Below is a small trained network, with its code and all its weights. Each question gives an input and a target symbol and asks what happens when units are switched off, that is, made to give their printed mean instead of their output.

import numpy as np


def w(rows, s, z=0):
    codes = np.array(rows[::2]) - 128.0
    scale = np.full(codes.shape[1], s)
    scale[-1] = z or s
    return codes * scale


def f(y):
    return y / 2 * (1 + np.tanh(0.7978845608 * (y + 0.044715 * y**3)))


def softmax(a):
    e = np.exp(a - a.max(-1, keepdims=True))
    return e / e.sum(-1, keepdims=True)


def log_softmax(a):
    a = a - a.max(-1, keepdims=True)
    return a - np.log(np.exp(a).sum(-1, keepdims=True))


def net(x, mask):
    ids = ['ΔΞΨζηπτω'.index(c) for c in x.split()]
    T = len(ids)
    res = E[ids] + P[:T]
    u = 0
    for l in range(2):
        q, k, v = (res @ M[l].T for M in (Q, K, V))
        z = softmax(np.where(np.tri(T) > 0, q @ k.T / 3**0.5, -1e9)) @ v
        res = res + np.where(mask[u], z, O[l][:, -1]) @ O[l][:, :-1]
        u += 1
        y = f(res @ A[l][:, :-1].T + A[l][:, -1])
        res = res + np.where(mask[u : u + 16], y, B[l][:, -1]) @ B[l][:, :-1]
        u += 16
    return log_softmax(res[-1] @ U[:, :-1].T + U[:, -1])


Q, K, V, O, A, B = {}, {}, {}, {}, {}, {}
E = w([
[91,150,173,133,54],'Δ',
[118,144,207,169,138],'Ξ',
[179,143,142,138,170],'Ψ',
[3,51,112,100,187],'ζ',
[188,96,41,175,129],'η',
[21,108,92,73,106],'π',
[136,164,78,69,145],'τ',
[67,144,125,138,192],'ω',
],0.021)
P = w([
[124,165,2,253,174],'0',
[142,112,64,240,147],'1',
[158,88,101,225,122],'2',
[168,70,127,207,106],'3',
[166,58,149,182,96],'4',
[165,47,161,158,89],'5',
[162,46,178,136,84],'6',
[154,45,194,116,83],'7',
[148,43,207,97,83],'8',
[141,46,221,75,82],'9',
],0.0063)
Q[0] = w([
[180,244,174,204,202],'L0H0',
[213,113,65,56,171],'L0H0',
[35,105,172,203,254],'L0H0',
],0.0066)
K[0] = w([
[217,235,179,105,251],'L0H0',
[237,13,62,76,149],'L0H0',
[1,152,188,175,166],'L0H0',
],0.007)
V[0] = w([
[96,149,51,121,25],'L0H0',
[56,115,255,124,59],'L0H0',
[147,139,124,220,103],'L0H0',
],0.0082)
O[0] = w([
[129,62,181,173,218,159],'L0H0',
[115,133,35,135,207,234],'L0H0',
[10,89,95,2,189,2],'L0H0',
],0.0055,0.0027)
A[0] = w([
[214,165,96,105,181,165],'L0N0',
[180,158,142,121,151,100],'L0N1',
[115,153,7,79,90,134],'L0N2',
[140,145,59,170,164,173],'L0N3',
[113,93,161,78,82,147],'L0N4',
[176,101,105,128,216,115],'L0N5',
[139,198,87,212,86,56],'L0N6',
[153,109,140,81,95,112],'L0N7',
[153,128,129,142,143,13],'L0N8',
[153,145,143,185,81,179],'L0N9',
[88,191,158,194,97,45],'L0N10',
[124,119,191,85,144,4],'L0N11',
[142,96,144,142,129,63],'L0N12',
[105,152,82,159,32,105],'L0N13',
[147,144,150,169,227,149],'L0N14',
[184,95,81,157,166,83],'L0N15',
],0.012,0.0034)
B[0] = w([
[42,111,225,100,128,183],'L0N0',
[108,97,142,107,135,126],'L0N1',
[107,170,114,253,61,201],'L0N2',
[66,148,76,203,79,224],'L0N3',
[130,53,106,134,167,245],'L0N4',
[92,158,93,180,59,216],'L0N5',
[90,73,134,153,80,109],'L0N6',
[96,156,96,138,188,105],'L0N7',
[120,159,99,113,97,62],'L0N8',
[83,168,124,174,103,163],'L0N9',
[220,169,178,204,88,139],'L0N10',
[129,182,71,137,87,86],'L0N11',
[136,126,108,140,89,124],'L0N12',
[94,166,118,195,109,154],'L0N13',
[131,177,103,206,95,251],'L0N14',
[82,147,64,164,40,136],'L0N15',
],0.016,0.0021)
Q[1] = w([
[136,94,196,254,161],'L1H0',
[173,124,195,125,85],'L1H0',
[8,108,242,105,7],'L1H0',
],0.0091)
K[1] = w([
[198,139,81,130,86],'L1H0',
[86,128,226,179,146],'L1H0',
[98,108,170,81,4],'L1H0',
],0.013)
V[1] = w([
[192,186,145,129,117],'L1H0',
[135,140,125,155,39],'L1H0',
[77,250,157,113,140],'L1H0',
],0.011)
O[1] = w([
[12,115,40,125,104,26],'L1H0',
[144,126,43,62,229,254],'L1H0',
[217,25,2,244,94,138],'L1H0',
],0.0066,0.012)
A[1] = w([
[143,149,152,203,101,200],'L1N0',
[130,81,172,156,99,120],'L1N1',
[121,153,127,120,115,42],'L1N2',
[189,117,229,53,111,56],'L1N3',
[48,88,104,212,57,190],'L1N4',
[160,132,170,166,62,82],'L1N5',
[90,52,128,91,87,151],'L1N6',
[49,104,88,239,4,85],'L1N7',
[126,161,40,130,91,90],'L1N8',
[121,174,82,94,84,82],'L1N9',
[136,89,147,29,139,3],'L1N10',
[157,94,165,80,160,124],'L1N11',
[73,179,143,117,66,88],'L1N12',
[78,173,162,118,157,134],'L1N13',
[210,205,164,154,90,68],'L1N14',
[194,188,185,49,99,167],'L1N15',
],0.013,0.0066)
B[1] = w([
[190,77,95,44,151,191],'L1N0',
[100,147,140,209,138,150],'L1N1',
[76,135,84,115,143,119],'L1N2',
[41,160,29,58,217,146],'L1N3',
[175,139,40,62,29,249],'L1N4',
[84,155,36,124,102,129],'L1N5',
[233,147,127,100,178,158],'L1N6',
[73,196,252,99,232,244],'L1N7',
[130,59,122,204,80,161],'L1N8',
[77,184,175,157,37,128],'L1N9',
[128,141,69,131,85,164],'L1N10',
[60,135,213,211,64,176],'L1N11',
[64,150,73,103,202,122],'L1N12',
[222,98,102,161,138,141],'L1N13',
[39,211,162,2,144,128],'L1N14',
[193,89,167,102,58,134],'L1N15',
],0.014,0.016)
U = w([
[72,62,163,117,118,3],'Δ',
[150,220,107,217,166,35],'Ξ',
[86,107,96,162,160,108],'Ψ',
[194,22,119,147,51,242],'ζ',
[101,188,120,190,109,126],'η',
[145,210,134,133,165,166],'π',
[142,89,253,185,136,197],'τ',
[49,168,161,185,218,115],'ω',
],0.0072,0.004)

Each question gives the input, a string of symbols that net reads in full, and the target symbol t.
The units are the heads (3 rows each of Q, K, V and O) and the neurons (one row each of A and B). Each row of codes is followed by its name. A weight is (code - 128) times the scale printed after its matrix; where a second scale follows, it is the last column's (O, A, B and U).
mask holds one flag per unit, layer by layer, with each layer's heads first. A switched-off unit (its flag False) gives its mean, the last column of its rows in O or B, instead of its output. The means were averaged over made-up inputs and are rounded, as every weight is.
A unit's drop is (log p(t) with every unit on - log p(t) with that unit switched off) / (log p(t) with every unit on - log p(t) with every unit switched off).
The circuit of an input: a set's keep is (log p(t) with only the set's units on - log p(t) with every unit switched off) / (log p(t) with every unit on - log p(t) with every unit switched off). Starting from the 12 units with the biggest drops (on a tie, the unit counted first), units are removed one at a time, each time the one whose removal leaves the highest keep (on an exact tie, the one counted first), for as long as the keep stays at least 0.8.
circuit, biggest first: the units of the circuit, biggest drop first
most important unit: the unit with the biggest drop
top k neurons: the k neurons with the biggest drops, biggest first
top k neurons in layer l: the k neurons of layer l with the biggest drops, biggest first
input Ξ ζ Ψ π π ζ ω ζ, target τ: circuit, biggest first	[L1N4, L1H0, L1N3]
input ζ Δ ζ Ψ ζ ω Ψ, target ζ: top 4 neurons	[L1N7, L0N0, L0N4, L0N9]
input Δ ζ ζ, target ζ: top neuron in layer 0	[L0N13]
input ζ ζ Ψ π, target π: circuit, biggest first	[L1N7, L0N2, L1N4]
input Ψ π ζ ζ ζ η, target η: top 2 neurons	[L0N15, L1N7]
input π π Ξ, target π: circuit, biggest first	[L1N7, L1N0, L0N14]
input π ζ Δ τ Δ ζ τ π ζ τ, target τ: circuit, biggest first	[L1N4, L1H0]
input Δ ζ Δ Δ Δ τ ζ π ζ τ, target ζ: top 3 neurons in layer 0	[L0N2, L0N0, L0N3]
input ζ π Δ ζ Ξ Δ Δ ζ, target τ: circuit, biggest first	[L1N4, L0N2, L1N11, L0N3]
input Δ π π Ξ π τ ζ Ψ ζ Ξ, target ζ: top 2 neurons	[L1N7, L0N14]
input ζ π Δ ζ η ω, target Ξ: top 3 neurons	[L0N15, L1N7, L0N14]
input ζ π Δ π Δ Δ τ Δ π Δ, target ω: circuit, biggest first	[L1N4, L1N3, L0N2]
input ζ ζ ζ π, target π: circuit, biggest first	[L0N2, L1N7, L1N4]
input Δ π ζ Ψ ζ π, target ζ: top 4 neurons in layer 0	[L0N2, L0N0, L0N5, L0N3]
input η Ξ ζ Δ π Ψ, target ζ: circuit, biggest first	[L1N7]
input π π τ τ τ, target τ: circuit, biggest first	[L1N4, L0H0]
input ζ Ξ ζ π ζ Ψ ζ, target ω: top 2 neurons	[L0N0, L0N2]
input Δ Ψ ζ Ψ ζ ζ Ψ π ζ Δ, target ζ: top 2 neurons	[L1N7, L0N4]
input ζ ζ ω ζ Δ ζ τ Ψ ζ, target ω: top 2 neurons	[L1N3, L0N0]
input π Ψ π π ζ Ξ Ξ, target ζ: top 3 neurons	[L1N0, L0N0, L1N3]
input π ω ζ Ψ Δ ζ ω, target ζ: most important unit	L1N8
input η ζ Δ, target τ: top 3 neurons in layer 0	[L0N10, L0N13, L0N14]
input η Δ ζ Δ ζ τ, target Δ: top 4 neurons	[L1N3, L1N15, L1N7, L1N11]
